Rows near named flat spaces through zero
sz_qz: -13	17	-27	39	-4	29	-17	29	10	-6	-19	2	6	10	11	-18	-23	-12	6	-28	6	-8	12	-13	30	16
sz_qz: -31	13	0	-13	7	-16	-7	7	-23	27	17	29	-8	3	-11	-5	25	14	-5	3	8	-4	-29	4	-12	-15
sz_qz: 14	-3	-11	12	1	-7	-16	7	0	-13	-20	-21	-4	14	23	0	-6	-7	13	7	-22	-28	0	10	-20	8
md_gr: -1	-2	-11	23	3	8	-4	10	2	0	-3	-27	-12	14	7	-7	-11	3	0	-2	-14	-18	5	-9	-7	10
bg_dq: 5	4	2	-3	11	-4	0	-6	6	-9	-24	-18	9	26	8	-14	-4	7	15	-1	-40	-11	-12	12	-9	3
md_gr: -13	29	35	1	-22	-12	14	-5	-27	-19	10	11	-20	-3	-3	-4	-34	-1	-21	-10	32	3	58	0	19	-25
sz_qz: 23	-22	-69	19	-22	14	-33	25	11	4	-5	10	-17	12	43	-2	-18	-8	-6	-3	19	-23	-12	5	31	20
sz_qz: 3	-1	-6	8	-23	6	-5	-7	2	-20	0	17	-4	1	16	-3	-18	-5	-11	7	2	4	15	10	31	2
gp_sc: 13	8	21	-10	-9	1	7	-10	-1	-15	-12	-19	5	4	-5	-9	-18	-4	9	-13	1	9	27	-1	-8	-7
sz_qz: 33	-12	11	-32	8	-30	-9	-8	-7	-2	-17	-26	5	0	6	14	19	-6	27	13	-12	-16	-12	16	-63	-6
md_gr: 17	-10	21	-31	-5	-21	14	-21	-6	-5	10	12	-1	-16	-3	18	7	1	-8	15	12	12	6	13	-4	-14
bg_dq: 7	0	7	-26	1	-11	7	-15	-4	5	-6	-15	-2	27	-2	-18	-2	18	6	-3	-22	0	-12	12	-13	-11
bg_dq: 21	-12	-19	-32	8	3	5	5	6	34	-1	-25	-1	17	-11	-14	3	15	11	-27	13	7	-20	-10	-15	-3
md_gr: -30	9	12	28	32	3	15	15	-3	17	16	-9	-6	-14	-21	13	14	4	-11	0	1	-8	1	-24	-7	3
gp_sc: 11	2	10	-37	-23	-13	-10	0	-36	29	21	-35	-30	11	-18	-17	-2	10	7	-18	36	-1	14	-13	-65	-25
bg_dq: -1	2	-3	4	-13	-4	-13	-1	-7	-11	-2	10	-3	0	11	-1	-2	-6	0	9	-2	-6	2	9	-1	0
bg_dq: -5	21	27	2	-12	-17	-12	-9	-16	-32	-19	4	4	7	11	-6	-8	-10	12	11	-22	-13	18	21	-19	-9
gp_sc: -13	-14	27	10	18	0	15	-6	-9	21	36	-39	-15	-22	-34	19	29	6	-7	22	-5	1	1	-28	-56	1
md_gr: -31	15	-21	31	16	6	-18	29	-9	17	-1	-3	-9	15	3	-11	7	5	3	-7	-11	-27	-18	-10	-10	8
gp_sc: -12	-9	-15	9	28	11	13	-1	20	16	-3	-6	9	18	-5	-9	13	19	-2	2	-38	0	-37	-3	18	13
sz_qz: -31	13	0	2	-25	9	-30	1	-24	10	17	15	-5	2	-12	-22	17	0	7	5	2	6	-14	-4	-30	-5
bg_dq: -17	10	-10	23	-24	14	-24	0	-5	-17	-4	13	-2	12	13	-19	-9	-5	1	8	-18	-4	0	7	10	7
sz_qz: -3	9	-16	12	4	7	1	15	8	-2	-11	16	4	2	10	-2	-15	-3	-5	-17	13	-2	6	-1	37	4
md_gr: -7	16	-11	7	-12	7	-11	9	-1	-9	-14	16	3	12	11	-15	-17	-4	3	-15	5	-2	7	6	23	-1
md_gr: -4	6	-3	10	2	3	-3	8	-2	0	-4	-9	-4	7	2	-6	-6	0	2	-6	-3	-8	5	-4	-3	2
sz_qz: -25	-3	-16	16	-17	23	-15	4	-7	19	28	4	-13	2	-11	-16	8	7	-10	3	5	9	-13	-17	-2	6
gp_sc: 6	-19	-33	10	7	8	1	14	7	25	15	-15	-20	7	5	2	-1	11	-13	-3	10	-11	-13	-14	8	10
md_gr: 19	-4	22	-37	4	-35	5	-11	-19	5	3	-10	-9	-3	-2	13	12	4	6	11	6	-9	0	13	-44	-20
bg_dq: 35	-34	-23	-23	-6	13	-5	-12	24	8	-3	-11	16	-5	1	3	15	-3	14	5	-4	19	-27	1	-9	14
gp_sc: 9	12	9	-4	-21	-13	-6	-1	-17	-18	-7	0	-13	7	14	-5	-24	-6	-2	-4	14	-10	31	11	-1	-12
bg_dq: -32	-8	-7	23	3	22	19	-16	13	7	26	11	-8	15	-7	-16	-1	26	-30	17	-34	14	-20	-6	49	10
gp_sc: -4	-15	-29	-13	2	6	0	2	6	29	16	18	-5	7	-2	-5	13	16	-11	-2	8	9	-35	-1	22	2
bg_dq: -28	20	8	34	-13	17	-12	4	-4	-20	-2	12	4	-3	0	-11	-9	-11	-1	2	-9	1	17	-5	12	6
md_gr: 15	-13	-25	27	-3	17	5	1	26	-20	-13	-5	-1	11	26	-1	-28	-2	-12	1	-15	-6	10	3	51	19
gp_sc: 2	17	14	38	-7	-13	-16	13	-9	-46	-20	7	-3	-18	29	24	-19	-32	2	15	3	-31	44	11	-2	5
sz_qz: 11	-35	-11	21	-13	43	42	-20	36	1	39	-4	-11	-18	-12	7	-27	11	-46	2	20	43	25	-29	81	17
bg_dq: 25	-28	-1	-15	-3	5	6	-15	18	0	9	2	13	-27	-6	21	16	-9	1	14	9	22	-8	-2	-3	8
md_gr: 19	-9	-19	-16	4	-18	-11	2	1	0	-16	6	0	13	23	3	4	2	8	7	-11	-18	-22	22	-4	0
gp_sc: 4	-13	4	24	-9	-4	6	2	-8	-7	29	-3	-28	-27	6	30	-8	-8	-28	22	27	-9	32	-11	5	2
gp_sc: 11	-1	-29	10	-15	-2	-28	24	-5	-4	-6	21	-6	-14	23	14	-5	-21	3	-4	37	-16	8	3	4	5
-13	22	-43	42	-12	29	-46	49	-3	2	-23	-3	1	10	16	-21	-16	-23	22	-36	22	-22	8	-18	-4	18 -> bg_dq
-17	13	27	-11	-40	20	-7	-32	-10	-16	7	2	9	14	-19	-38	-7	5	7	3	-23	34	7	3	-8	-9 -> bg_dq
2	-2	-3	-4	-21	-5	-18	-6	-11	-8	2	8	-6	3	10	-5	1	-4	3	14	-4	-4	-3	11	-13	-2 -> sz_qz
-23	22	-29	9	-33	26	-36	13	-4	-4	-13	37	11	18	10	-38	-11	-6	11	-21	5	10	-11	6	27	4 -> md_gr
1	-8	8	-6	2	4	24	-16	6	5	12	-13	-8	10	-9	-7	-9	18	-15	1	-10	11	3	-4	17	-3 -> gp_sc
0	23	-10	20	23	-10	-8	32	-8	1	-33	-39	-10	33	16	-13	-21	1	17	-27	-13	-45	12	-2	-21	1 -> md_gr
-5	15	6	-26	-22	12	-21	-3	-9	5	-10	7	21	3	-18	-26	9	-7	28	-23	11	25	-7	-2	-28	-8 -> md_gr
12	-5	-16	-16	42	-3	27	22	20	33	-6	2	11	-10	-12	18	7	6	-2	-32	33	5	-13	-15	24	1 -> sz_qz
-6	-6	-45	21	-26	7	-35	20	-9	3	9	26	-20	4	29	-4	-5	-6	-10	8	18	-19	-10	5	17	9 -> bg_dq
0	6	-6	7	-5	8	-13	5	2	-7	-15	-7	7	9	5	-12	-4	-6	14	-7	-11	-4	-1	1	-7	6 -> bg_dq
-3	14	-26	-12	-12	22	-21	12	-3	22	-20	-32	1	52	-4	-57	-15	16	27	-43	-15	-2	-18	-7	-18	0 -> bg_dq
-8	4	-30	21	4	4	-13	30	-4	14	4	8	-15	0	12	4	-5	-3	-8	-12	25	-19	0	-10	13	5 -> bg_dq
-22	-4	0	10	35	6	24	8	4	35	22	-17	-9	1	-25	3	17	21	-14	-5	-5	0	-19	-24	0	3 -> sz_qz
-3	16	10	-24	3	-8	-16	5	-18	16	-14	-26	5	21	-14	-24	12	5	32	-19	-10	-7	-14	-1	-60	-11 -> gp_sc
4	-13	-9	0	22	22	24	-9	32	11	-7	-18	17	16	-11	-13	0	17	1	-11	-30	18	-22	-9	29	14 -> gp_sc
-7	9	-5	-8	-13	-13	-8	-2	-12	-6	-1	31	-6	9	15	-5	-6	3	-8	5	3	-6	-4	19	20	-10 -> gp_sc
6	9	6	-16	-42	-23	-5	-9	-28	-19	13	36	-28	0	23	1	-30	-2	-25	7	38	-3	36	22	28	-24 -> gp_sc
-34	8	-7	20	-14	33	2	0	1	13	22	6	-6	10	-18	-28	-8	13	-15	-11	-1	21	-2	-20	28	4 -> bg_dq

Rows near named flat spaces through zero (a row that begins with a name and a colon came from that space)
tjcz: 33	18	-35	12	56	12	0	-6	-22	-17	-17	-14	-21	7	10	12	19	9	-37	-22	-45	10	21	-6	-7	8
tjcz: -20	13	-9	20	6	-6	7	-2	7	-15	2	-18	10	14	5	-7	6	5	5	-2	6	4	14	1	-12	5
qrlf: -5	18	9	4	-8	9	-10	36	-6	-11	16	-12	-27	32	16	4	24	1	2	8	12	4	-5	-9	1	11
tjcz: -10	-10	21	-20	-19	-3	-11	11	9	13	27	10	1	-11	-9	0	-16	-2	21	0	4	15	-7	10	10	-12
pnlh: 28	-15	-23	-1	29	-7	23	-19	-17	10	-27	12	11	-15	-20	-16	-9	-7	-24	-8	-16	-10	-1	4	-10	-10
mhnb: -2	18	-5	0	-5	2	6	-12	-5	-21	16	-25	-1	-8	11	31	-6	-1	24	18	2	-6	8	-14	2	3
pnlh: -11	16	6	-9	-1	1	-22	32	-19	-10	21	-12	-27	23	20	17	14	2	3	-3	-3	12	2	-10	4	12
mhnb: 14	0	3	3	-5	10	9	-1	10	0	2	0	-2	-5	-6	0	1	-1	5	11	5	-4	-6	0	3	-5
zmph: -10	-13	-3	6	-4	-18	13	17	-17	12	-25	13	7	25	-7	-37	10	-11	-20	0	24	-18	-15	-2	-15	4
zmph: 34	-2	-2	-10	10	8	18	21	-15	4	12	3	-19	1	-17	-8	2	-10	-1	10	-1	3	-14	0	0	-14
pnlh: -45	14	4	15	-24	-20	9	17	-5	-16	10	-23	12	31	10	-11	7	-6	21	17	40	-12	1	-10	-16	11
qrlf: -1	-3	3	15	-10	-1	16	19	2	3	-12	4	0	25	-6	-30	16	-6	-8	11	28	-14	-15	-1	-10	2
qrlf: 3	28	2	0	-7	11	8	7	2	-27	41	-34	-13	-2	7	31	-3	0	39	25	5	8	8	-10	4	-4
qrlf: -8	-1	11	-17	-19	-1	-9	-20	6	-1	18	-3	8	-28	3	30	-23	-1	29	9	-2	1	3	-3	12	-5
qrlf: -30	-13	17	-15	-36	-18	-9	-5	-6	11	-3	10	15	-6	6	6	-14	-9	15	10	24	-18	-12	-7	4	5
qrlf: -12	6	7	-27	-12	-2	-19	-29	-1	-8	31	-13	6	-40	11	54	-32	3	38	4	-19	11	15	-6	17	-4
zmph: -2	-11	-4	2	5	0	2	-49	30	5	-4	6	33	-44	-13	7	-29	9	11	-11	-20	8	17	17	5	-13
mhnb: -33	-8	8	17	-2	-13	-1	15	24	9	1	8	19	20	-12	-44	4	7	-4	-18	15	17	5	22	-12	-3
pnlh: -9	3	1	6	-7	-4	7	5	1	-4	2	-6	4	8	-1	-6	2	-2	7	7	14	-5	-2	-2	-5	1
tjcz: 17	-1	4	0	-8	5	17	18	-7	2	2	1	-10	10	-9	-11	7	-10	3	19	18	-12	-17	-6	-2	-5
zmph: 25	-20	-8	11	1	4	33	-38	24	12	-25	15	29	-31	-30	-21	-16	-5	-2	10	6	-18	-7	11	-4	-18
mhnb: 3	22	9	35	3	34	-11	13	53	-16	15	-12	-13	20	7	-8	28	23	2	-5	-3	26	13	15	6	4
zmph: 12	-14	-15	-14	53	-2	-35	-2	-13	18	-17	25	-11	-7	2	-5	1	15	-51	-60	-62	36	19	19	4	2
mhnb: 1	0	1	1	1	2	3	1	5	0	6	-1	1	-2	-5	-3	-2	1	4	0	0	5	1	4	0	-4
pnlh: -29	11	16	-19	-2	-7	-28	37	-6	-4	50	-11	-16	14	8	9	-4	6	22	-15	-8	39	10	8	5	-2
qrlf: -22	16	-9	3	17	-13	-20	36	-36	-11	-4	-12	-23	45	26	-1	27	1	-25	-17	-4	6	7	-13	-10	23
tjcz: 13	3	-36	5	45	-24	31	16	-50	-6	-17	-10	-3	24	-12	-28	8	-13	-30	-10	-7	-5	4	-6	-29	-2
pnlh: -13	-19	-9	-6	16	-22	9	-24	6	12	0	10	34	-27	-24	-19	-31	0	3	-22	-15	15	14	21	-8	-18
mhnb: -3	11	-3	-1	-2	-1	7	-7	-2	-13	16	-17	3	-8	2	16	-9	-1	21	11	1	1	7	-5	0	-3
zmph: -2	0	2	1	-8	1	7	-13	11	-2	6	-4	11	-13	-5	5	-10	0	15	8	5	-2	2	2	1	-6
tjcz: -32	-10	-17	-19	36	-39	-10	0	-29	7	13	0	19	-6	-11	-14	-26	1	-7	-43	-31	34	25	17	-15	-8
tjcz: 6	-1	-17	12	10	1	-3	-32	-5	-3	-43	4	8	-5	15	11	8	3	-28	-6	-11	-24	6	-11	-2	16
mhnb: 7	-7	1	-1	16	7	-24	11	0	12	-16	19	-15	11	7	-9	16	9	-34	-27	-21	12	0	7	5	8
zmph: -49	24	11	-9	-8	-8	-47	21	-11	-18	29	-22	-16	22	40	35	8	12	13	-16	-9	23	20	-9	7	24
pnlh: -8	-10	4	8	-10	-4	15	-17	26	6	1	5	26	-15	-18	-18	-15	0	15	4	13	0	1	13	-3	-13
mhnb: -34	-19	3	8	-19	-26	-3	4	-13	16	-43	20	18	26	8	-32	11	-8	-26	-5	30	-30	-14	-6	-13	18
zmph: -13	6	4	14	-21	6	2	-31	28	-10	-4	-10	19	-15	8	16	-6	6	20	15	12	-13	7	-3	4	5
qrlf: -8	-2	-10	-13	18	-10	-18	-16	-16	0	-4	1	4	-14	9	18	-11	5	-9	-22	-29	10	16	0	2	5
pnlh: -24	11	-2	-4	0	-11	-19	9	-20	-9	2	-11	-7	16	22	16	7	2	-2	-7	-3	1	8	-11	-2	16
tjcz: 5	-14	-7	-22	17	-17	2	8	-29	14	0	12	0	-6	-12	-9	-13	-9	-11	-14	-13	6	-3	4	-5	-9
0	-8	2	-3	3	-1	-1	-11	11	7	3	7	10	-15	-9	-4	-12	3	3	-8	-8	9	4	11	2	-8 -> pnlh
14	1	-9	-2	32	10	-30	10	-12	5	-18	12	-24	13	16	3	20	12	-43	-33	-37	16	8	2	5	13 -> zmph
34	6	-1	8	-4	25	1	-2	-2	-3	-25	4	-23	6	13	15	23	-1	-19	17	2	-25	-15	-18	9	12 -> pnlh
-26	4	1	7	-5	-3	-20	-21	15	-5	-7	-3	13	-6	16	14	-2	11	1	-11	-7	3	15	1	4	12 -> zmph
1	-23	-9	-8	20	-16	7	-15	-1	20	-12	20	22	-18	-24	-26	-20	-2	-14	-24	-16	10	4	19	-7	-15 -> zmph
-7	13	4	18	-6	9	5	2	24	-13	14	-14	3	6	0	-2	6	7	16	8	10	7	7	4	-1	-1 -> mhnb
23	-1	-28	4	38	-2	22	-44	5	-6	-4	-8	23	-39	-20	5	-25	4	0	-12	-34	11	23	12	-7	-18 -> qrlf
-5	-13	7	9	-6	-3	-5	26	-3	17	-28	23	-6	33	1	-37	24	-2	-33	-8	18	-11	-18	2	-6	10 -> qrlf
-1	0	1	-13	6	-4	-2	-2	-1	0	23	-4	2	-16	-8	8	-17	0	16	-5	-12	18	7	7	3	-11 -> zmph
-34	-7	-24	-3	19	-42	0	-13	-42	1	-29	-1	23	9	8	-10	-8	-7	-22	-22	-5	-12	13	-7	-21	13 -> qrlf
-6	-6	18	6	-24	4	-2	29	6	10	-9	13	-10	28	2	-23	20	-4	-8	11	31	-13	-22	-3	0	7 -> qrlf
13	14	-1	-2	-10	6	30	-14	9	-18	36	-27	8	-25	-15	21	-22	-7	49	33	10	0	3	-3	1	-19 -> mhnb
-23	-8	17	-10	-33	-11	-6	3	-3	8	0	7	7	2	6	2	-6	-7	14	13	26	-16	-13	-7	3	5 -> qrlf
-31	-2	6	-2	-17	-20	3	4	-3	0	8	-5	16	6	-1	-8	-9	-5	17	5	21	-3	0	0	-8	0 -> zmph
-11	3	6	-14	-6	-2	-19	-2	-7	-2	10	-2	-5	-6	12	22	-6	2	8	-4	-8	6	4	-5	8	5 -> qrlf
-31	2	7	-1	-21	-15	4	-3	4	-5	14	-10	17	0	1	1	-12	-4	26	10	21	-3	2	-1	-4	-1 -> zmph
-8	8	4	8	-28	-6	34	-3	5	-13	17	-20	16	-1	-10	-1	-10	-13	39	38	39	-20	-8	-9	-9	-8 -> qrlf
21	-3	-16	6	9	-2	20	-1	-23	1	-30	3	-4	10	-2	-10	12	-11	-23	10	7	-27	-12	-13	-10	5 -> tjcz
4	17	-1	12	16	22	-29	8	13	-11	0	-6	-23	15	23	15	24	19	-18	-18	-25	19	14	1	9	15 -> mhnb
-42	15	7	-6	-8	-20	-11	36	-16	-12	36	-21	-6	28	11	-1	1	-1	21	-3	13	20	8	-2	-8	5 -> pnlh

Rows near named flat spaces through zero (a row that begins with a name and a colon came from that space)
mt_gl: 9	-10	32	11	22	-12	6	1	-14	-6	21	0	29	-11	-48	8	-4	5	-8	23	-38	-17	24	3	-19	-6
bc_fl: 29	41	28	20	-8	31	9	15	39	-21	-8	18	33	-10	-10	14	6	9	11	10	-5	2	14	-6	30	1
mb_cr: 5	25	22	-9	-2	-1	-14	2	-23	-7	-7	10	9	-4	-13	4	15	3	8	6	-3	-14	2	0	14	16
mt_gl: -8	-20	6	-8	-12	-4	-14	1	-36	12	1	8	-16	-6	23	-18	11	-4	48	-9	-8	-20	-17	-4	-12	1
mt_gl: 4	13	13	-3	10	20	-2	11	18	-30	-8	28	35	11	7	-5	9	-4	11	-5	-14	3	2	-9	15	4
mt_gl: 5	-9	-5	-1	8	-12	1	-13	-9	12	-14	-22	-22	-2	9	-2	-10	19	-20	0	13	19	-12	17	-8	-1
hq_qs: -23	-18	-19	-22	-1	-33	-8	-4	-15	4	23	-7	-15	0	-13	1	-4	-18	-20	3	-19	-5	-2	15	-32	4
mb_cr: 44	31	34	38	-43	36	5	9	11	25	-5	0	-14	-4	14	-3	10	16	30	9	14	-32	8	-25	27	22
bc_fl: -1	4	18	3	22	-1	0	-19	-26	9	5	-14	9	1	-23	-6	4	7	14	21	25	-9	8	-16	28	-2
mt_gl: 15	15	14	-1	5	8	0	4	23	-20	-5	10	19	4	4	-1	0	6	-7	5	-14	10	-1	6	6	7
bc_fl: -16	-39	-37	3	28	13	18	-2	28	-11	-30	-2	1	1	43	-8	-18	9	8	-32	21	55	-21	10	-6	-46
hq_qs: 10	6	-7	28	-11	22	11	13	2	13	-15	3	-1	20	-10	15	-1	2	-42	-18	14	-16	26	-22	3	13
hq_qs: 8	24	-8	-16	11	-2	0	-11	39	-22	-24	-10	-2	-13	24	2	-9	18	-7	4	18	56	-26	34	19	-11
bc_fl: 20	33	8	18	-31	18	9	2	36	11	19	-7	-5	-6	-4	4	2	-5	13	20	16	-14	11	-16	30	9
bc_fl: 2	-14	-11	12	-15	7	4	2	-6	21	-5	-7	-23	6	18	-5	-3	2	1	-13	12	-8	-2	-9	-7	2
hq_qs: 23	6	38	8	6	16	-1	1	7	-13	-3	12	22	-9	11	-14	6	15	42	12	-18	-1	-8	-1	11	-3
hq_qs: -20	9	-13	-17	-15	-25	-11	12	-17	-3	14	8	-3	-14	-33	24	6	-21	-19	-3	-22	-15	12	14	-23	5
bc_fl: 12	-9	-11	9	-8	16	6	1	23	4	-18	-3	-16	14	42	-13	-7	10	-3	-16	11	16	-15	-1	0	3
mb_cr: 12	-8	-1	7	6	4	6	-13	7	10	-19	-19	-19	-4	27	-10	-10	23	6	-1	23	25	-19	10	7	-10
bc_fl: -31	-21	-8	-34	26	-38	-13	-21	-36	0	26	-12	-1	8	-21	-12	0	-16	-8	16	-6	-5	-6	6	-13	3
mb_cr: 10	-36	28	30	13	2	17	9	-8	5	22	5	24	-22	-29	2	-8	6	28	11	-44	-19	21	-5	-32	-29
mt_gl: -6	1	-6	4	-7	0	4	0	0	9	13	-4	-4	-1	-11	4	0	-10	1	4	7	-11	9	-10	3	-1
mb_cr: -13	-2	-20	-9	-26	-15	-5	13	2	3	13	6	-16	-10	-3	12	1	-18	-9	-9	-21	-8	1	13	-28	3
mb_cr: -2	-20	-26	13	3	8	19	0	35	4	3	-9	-5	10	14	-1	-17	-2	-20	-9	8	20	2	-3	-8	-16
hq_qs: -6	0	-10	-7	14	13	2	-21	12	2	-6	-12	-4	13	32	-24	-1	2	28	4	45	20	-20	-14	38	-8
mb_cr: 0	1	16	-6	36	-3	-4	-15	-28	-8	-25	-6	14	-3	-9	-2	2	22	3	3	18	18	-6	6	18	-10
bc_fl: 0	14	7	-7	4	-5	-3	5	6	-16	0	8	16	-12	-15	11	3	-1	-2	5	-14	6	3	13	0	-3
hq_qs: 8	21	-12	-15	13	0	1	-15	41	-18	-22	-14	-5	4	28	-4	-10	16	-23	3	25	51	-24	24	22	-1
mt_gl: 16	-3	30	-6	-29	-10	-15	18	-7	-7	15	21	-2	-23	11	-6	10	-2	39	5	-63	-24	-12	20	-37	11
mt_gl: -9	23	-8	-9	-5	22	-4	8	20	-19	-4	23	20	13	14	-3	13	-18	20	-9	15	0	0	-19	33	4
hq_qs: 10	-31	1	2	19	-7	7	-21	8	10	2	-25	-16	15	26	-26	-17	17	-10	9	3	18	-18	7	-12	-1
mt_gl: -9	-1	2	-21	14	-29	-12	4	-22	-17	-18	4	2	-28	-16	19	-1	11	-13	-7	-27	23	-10	43	-28	-13
mt_gl: -5	9	-8	-1	12	-6	5	-15	-1	7	2	-20	-4	2	-16	5	-5	3	-18	11	31	10	5	-3	20	-3
hq_qs: 7	-26	5	16	7	-1	9	-7	-11	19	-4	-17	-14	-13	5	-5	-10	17	15	1	5	6	-4	4	-12	-20
mb_cr: 24	11	7	31	-19	28	14	7	26	13	-4	-2	-3	5	9	2	-2	8	1	0	15	-9	12	-19	16	5
mb_cr: 12	-2	11	7	2	-4	6	13	17	-15	-1	8	14	-17	-13	14	-7	8	-11	1	-36	10	6	22	-25	-10
bc_fl: 11	-12	-21	15	-16	15	9	1	19	16	-28	-11	-33	1	47	-5	-10	17	-1	-24	24	23	-19	6	-4	-9
bc_fl: 0	-5	-2	8	-23	1	-3	18	-10	8	4	12	-7	1	-5	9	5	-9	-7	-13	-21	-25	11	-5	-23	11
hq_qs: -1	43	-6	-14	-16	-22	-11	6	-7	-4	-9	-5	-11	-17	-36	36	5	1	-47	4	3	3	10	26	0	17
mb_cr: -15	-23	-12	-15	29	-5	3	-16	13	-11	14	-5	12	23	13	-23	-8	-10	-4	6	3	16	-9	-6	2	-6
-16	6	-4	-15	17	-25	-5	0	-18	-12	-5	-2	10	-23	-37	24	-1	1	-18	2	-9	15	6	26	-11	-15 -> mt_gl
12	38	8	-23	-15	2	-18	-4	20	-16	-4	6	-4	16	26	-13	10	-2	-5	9	3	5	-20	6	23	36 -> mb_cr
0	8	0	0	13	1	6	-15	10	0	1	-14	3	-9	-4	-2	-4	6	13	14	26	18	-4	0	25	-14 -> bc_fl
12	22	29	-13	21	-5	-8	5	10	-38	-7	18	39	-4	-19	8	4	9	-15	12	-36	12	2	21	-1	8 -> mb_cr
5	-12	-2	2	26	14	12	-18	33	-8	4	-10	13	29	25	-27	-11	4	-4	9	17	22	-9	-14	20	-2 -> mb_cr
-27	4	-15	-16	42	-27	0	-28	-36	6	-10	-30	0	-10	-44	16	-6	8	-27	11	47	25	6	9	23	-21 -> mt_gl
10	24	-6	-5	8	30	1	7	46	-34	-32	21	23	25	37	-6	2	6	-15	-18	13	33	-12	-1	28	9 -> mt_gl
1	-1	23	8	13	-4	1	13	-22	-11	2	15	30	-19	-43	19	5	2	2	3	-32	-15	22	4	-15	-12 -> mb_cr
-29	-25	-10	-20	11	-28	-10	-7	-36	6	28	-3	-3	9	-21	-6	2	-22	-7	6	-15	-21	5	-4	-22	5 -> bc_fl
-14	14	-36	-18	-18	-7	-6	1	14	-1	-9	-3	-23	9	17	8	0	-12	-30	-15	20	15	-11	10	2	11 -> mb_cr
13	-7	8	26	0	12	10	-8	-19	29	-10	-18	-16	4	-3	-2	-4	18	-2	0	29	-11	9	-18	11	0 -> hq_qs
5	-2	4	-8	1	-4	-7	-10	-3	3	2	-7	-10	18	17	-17	0	3	-9	5	2	-2	-11	-2	1	20 -> bc_fl
-1	-17	2	3	0	0	1	-10	-11	16	7	-11	-14	1	14	-17	-2	2	25	5	10	-6	-9	-9	1	-4 -> mb_cr
-19	17	-16	-30	-12	2	-20	2	-10	-13	-20	17	-9	-4	34	-6	17	-10	36	-19	18	11	-27	6	19	2 -> mt_gl
9	-18	-17	-2	-19	7	-2	-6	21	13	2	-8	-33	38	57	-32	-7	-3	-15	-10	5	-1	-23	-9	-11	28 -> bc_fl
4	-10	9	-12	13	-4	-2	-6	19	-18	4	2	10	-5	22	-17	-5	5	24	9	-20	21	-21	16	-6	-9 -> hq_qs
1	-5	6	-2	-32	-7	-7	10	-2	10	30	8	-12	-6	3	-7	6	-18	24	8	-30	-32	0	-4	-20	13 -> mb_cr
10	-2	27	24	-10	18	2	10	-30	16	5	12	10	-4	-18	1	12	1	31	1	-6	-42	21	-28	5	3 -> hq_qs
-8	-4	-8	1	11	21	4	-18	1	10	-4	-8	-3	15	29	-25	3	-1	41	1	51	6	-12	-29	43	-10 -> hq_qs
-8	8	-5	10	-10	2	7	27	7	-12	-2	21	20	-34	-32	36	3	-9	8	-13	-23	-1	21	11	-15	-27 -> bc_fl
